Below are the code and all the weights of a small trained network. Each question names an input and a class and asks about switching units off, where a switched-off unit gives its printed mean instead of its output.

import numpy as np


def w(rows, s, z=0):
    codes = np.array(rows[::2]) - 128.0
    scale = np.full(codes.shape[1], s)
    scale[-1] = z or s
    return codes * scale


def f(y):
    return np.maximum(y, 0)


def log_softmax(a):
    a = a - a.max(-1, keepdims=True)
    return a - np.log(np.exp(a).sum(-1, keepdims=True))


def net(x, mask):
    res = np.array(x, float).reshape(1, 7) / 4 @ E
    y = f(res @ A[0][:, :-1].T + A[0][:, -1])
    res = res + np.where(mask, y, B[0][:, -1]) @ B[0][:, :-1]
    return log_softmax(res[-1] @ U[:, :-1].T + U[:, -1])


A, B = {}, {}
E = w([
[75,201,169,221,109,83,140,115,251],'x0',
[130,104,74,195,31,187,112,8,110],'x1',
[16,134,126,119,122,63,78,139,91],'x2',
[127,220,109,177,65,108,2,198,182],'x3',
[187,118,107,79,40,60,125,145,209],'x4',
[152,148,61,183,98,72,189,137,94],'x5',
[112,2,94,119,140,94,119,88,149],'x6',
],0.0075)
A[0] = w([
[181,217,146,143,131,120,78,205,180,186],'N0',
[131,102,114,162,92,120,63,2,136,209],'N1',
[36,165,220,119,212,92,166,92,93,243],'N2',
[93,191,165,82,171,141,162,227,84,170],'N3',
[134,135,115,151,155,182,136,119,199,166],'N4',
[159,130,101,131,121,90,216,112,79,195],'N5',
[199,73,68,104,184,146,138,95,166,245],'N6',
[164,156,116,145,67,129,168,167,180,182],'N7',
[130,121,80,148,70,126,201,62,90,202],'N8',
[105,192,118,168,99,127,44,143,149,237],'N9',
[155,98,164,109,205,187,158,103,127,170],'N10',
[126,55,116,38,199,177,174,100,85,211],'N11',
[89,128,48,102,109,75,49,147,150,253],'N12',
[196,245,173,119,126,97,140,131,205,160],'N13',
[132,87,114,126,161,194,131,130,129,154],'N14',
],0.0091,0.0038)
B[0] = w([
[146,109,220,165,72,102,165,225,72,231],'N0',
[105,121,77,175,65,160,125,44,132,223],'N1',
[154,169,132,124,208,200,118,197,218,219],'N2',
[116,185,137,73,144,162,108,197,111,213],'N3',
[128,114,152,145,103,154,182,95,106,175],'N4',
[133,149,45,126,159,103,148,123,160,191],'N5',
[163,34,111,81,136,80,133,33,115,214],'N6',
[183,120,121,95,52,109,203,138,135,193],'N7',
[115,190,61,130,126,133,211,49,195,204],'N8',
[118,184,189,206,52,137,79,161,79,231],'N9',
[182,55,156,60,254,200,163,104,30,208],'N10',
[114,108,146,129,202,130,124,81,131,251],'N11',
[51,88,127,142,65,91,22,180,169,207],'N12',
[245,144,172,83,18,157,137,215,126,220],'N13',
[170,89,133,177,127,189,145,75,70,176],'N14',
],0.0076,0.012)
U = w([
[128,155,38,137,106,104,191,50,164,93],'0',
[1,182,139,210,106,189,63,60,138,164],'1',
[122,213,125,102,213,171,140,170,162,204],'2',
[96,70,95,75,114,39,62,150,187,161],'3',
[83,179,163,144,126,132,74,159,55,36],'4',
[215,163,176,127,47,117,159,146,131,6],'5',
[165,91,160,118,184,175,159,33,72,159],'6',
],0.0093,0.0016)

Each question gives the input, the list of numbers given to net, and the class t.
The units are the neurons (one row each of A and B). Each row of codes is followed by its name. A weight is (code - 128) times the scale printed after its matrix; where a second scale follows, it is the last column's (A, B and U).
mask holds one flag per neuron, in row order. A switched-off neuron (its flag False) gives its mean, the last column of its row in B, instead of its output. The means were averaged over made-up inputs and are rounded, as every weight is.
A unit's drop is (log p(t) with every unit on - log p(t) with that unit switched off) / (log p(t) with every unit on - log p(t) with every unit switched off).
The circuit of an input: a set's keep is (log p(t) with only the set's units on - log p(t) with every unit switched off) / (log p(t) with every unit on - log p(t) with every unit switched off). Starting from the 12 units with the biggest drops (on a tie, the unit counted first), units are removed one at a time, each time the one whose removal leaves the highest keep (on an exact tie, the one counted first), for as long as the keep stays at least 0.8.
circuit, biggest first: the units of the circuit, biggest drop first
most important unit: the unit with the biggest drop
top k neurons: the k neurons with the biggest drops, biggest first
drop when u is switched off: that unit's drop, to one decimal
input [-8,-4,3,-3,-1,2,-4], class 2: most important unit	N3
input [3,3,-4,6,-3,6,6], class 1: top 2 neurons	(N13; N9)
input [-8,5,6,8,8,-2,-6], class 4: circuit, biggest first	(N12; N9)
input [0,7,-7,-7,3,1,-4], class 0: top 4 neurons	(N8; N5; N0; N1)
input [-6,-4,3,-5,-5,-7,-6], class 2: top 4 neurons	(N2; N3; N6; N1)
input [-2,6,-1,6,0,8,5], class 0: top 2 neurons	(N8; N7)
input [-7,-8,4,5,3,5,3], class 3: top 2 neurons	(N12; N9)
input [-8,6,5,2,7,1,1], class 0: top 2 neurons	(N8; N1)
input [-5,0,-7,-6,8,8,1], class 0: top 2 neurons	(N8; N5)
input [-6,-2,8,3,-5,1,4], class 1: circuit, biggest first	(N13; N10)
input [0,2,0,-1,-8,-3,-6], class 2: top 2 neurons	(N2; N6)
input [-6,-2,4,-1,3,-8,-3], class 2: top 3 neurons	(N3; N6; N1)
input [-3,3,6,-1,-2,5,3], class 0: top 2 neurons	(N9; N8)
input [4,2,4,-4,-6,-2,-7], class 2: circuit, biggest first	(N2)
input [-7,1,7,-2,-2,-2,-3], class 2: top 2 neurons	(N6; N2)
input [-3,4,5,-2,-6,6,0], class 0: drop when N14 is switched off	0.0
input [-6,-1,-1,7,0,4,5], class 3: drop when N12 is switched off	0.1
input [-5,-7,6,4,-8,-8,7], class 2: drop when N2 is switched off	0.3
input [2,-3,-4,-4,-2,8,-3], class 2: drop when N1 is switched off	0.3
input [4,-7,2,4,-2,3,-4], class 5: top neuron	(N13)
